[[129 119 101]
 [136 138 128]
 [128 128 127]]
|
[[138 128]
 [128 127]]

[[136 140 107 145]
 [147 106 143 136]
 [128 106 135 136]]
|
[[106 143]
 [106 135]]

[[153 152 127 127 129]
 [130 128 142 141 115]
 [128 129 128 128 127]
 [128 126 116 114 142]]
|
[[128 142]
 [129 128]]

[[114 138 145 120]
 [140 130 124 127]
 [135 150 137 110]]
|
[[130 124]
 [150 137]]

[[127 132 128]
 [127 134 128]
 [137 144 114]
 [132 152 109]
 [102 124 134]]
|
[[134 128]
 [144 114]]

[[127 127 129]
 [129 128 127]
 [149 148 106]
 [149 149 106]]
|
[[128 127]
 [148 106]]

[[154 157 129 129 127]
 [129 130 140 141 114]
 [128 127 112 111 149]]
|
[[130 140]
 [127 112]]

[[121 133 142]
 [123 128 143]
 [121 132 150]
 [123 128 143]
 [120 133 146]]
|
[[128 143]
 [132 150]]
---
[[119 137 134 123 131 129 130 129 122 135 145 128 127]
 [151 118 118 136 133 130 127 130 132 115 117 141 143]
 [130 142 139 132 138 136 136 136 131 140 147 137 136]
 [113 142 137 120 132 129 130 129 119 139 152 127 124]
 [149 132 137 148 137 140 141 140 150 135 122 139 141]
 [151 119 118 136 134 131 127 131 131 115 118 142 143]]
|
[[119 134 131 130 122 145 127]
 [151 118 133 127 132 117 143]
 [130 139 138 136 131 147 136]
 [113 137 132 130 119 152 124]
 [149 137 137 141 150 122 141]
 [151 118 134 127 131 118 143]]

[[125 134]
 [ 98 129]
 [ 99 118]
 [127 134]
 [148 128]
 [130 132]
 [117 126]
 [117 123]
 [145 120]]
|
[[125]
 [ 98]
 [ 99]
 [127]
 [148]
 [130]
 [117]
 [117]
 [145]]

[[112 133 111 132 116 151 122 121 114 142 112 113 125 138 122 104]
 [107 122 109 123 106 115 134 137 115 115 114 131 135 124 111 138]
 [123 138 118 134 121 125 146 145 123 132 122 139 123 134 128 137]]
|
[[112 111 116 122 114 112 125 122]
 [107 109 106 134 115 114 135 111]
 [123 118 121 146 123 122 123 128]]

[[118 128 126 123 128 113 101 117 114]
 [129 125 123 115 154 133 122 141 111]
 [141 126 147 132 143 143 114 132 114]
 [128 131 155 141 125 133 114 113 134]]
|
[[118 126 128 101 114]
 [129 123 154 122 111]
 [141 147 143 114 114]
 [128 155 125 114 134]]

[[116 136 138 135 130 132 109 135 130 130 134]
 [145 117 128 114 125 116 131 125 136 130 133]
 [127 119 119 117 125 118 151 117 115 131 135]
 [130 124 136 111 127 127 151 129 120 116 100]
 [146 132 116 125 129 133 112 123 123 123 115]
 [116 130 132 135 128 135 113 116 117 129 129]]
|
[[116 138 130 109 130 134]
 [145 128 125 131 136 133]
 [127 119 125 151 115 135]
 [130 136 127 151 120 100]
 [146 116 129 112 123 115]
 [116 132 128 113 117 129]]

[[129 129 139 139 118]
 [101 129 135 138 115]
 [136 129 144 138 127]
 [130 129 141 139 121]]
|
[[129 139 118]
 [101 135 115]
 [136 144 127]
 [130 141 121]]

[[133 141 124 124 149 134]
 [139 105 139 134 111 119]
 [113 144 141 128 126 126]]
|
[[133 124 149]
 [139 139 111]
 [113 141 126]]
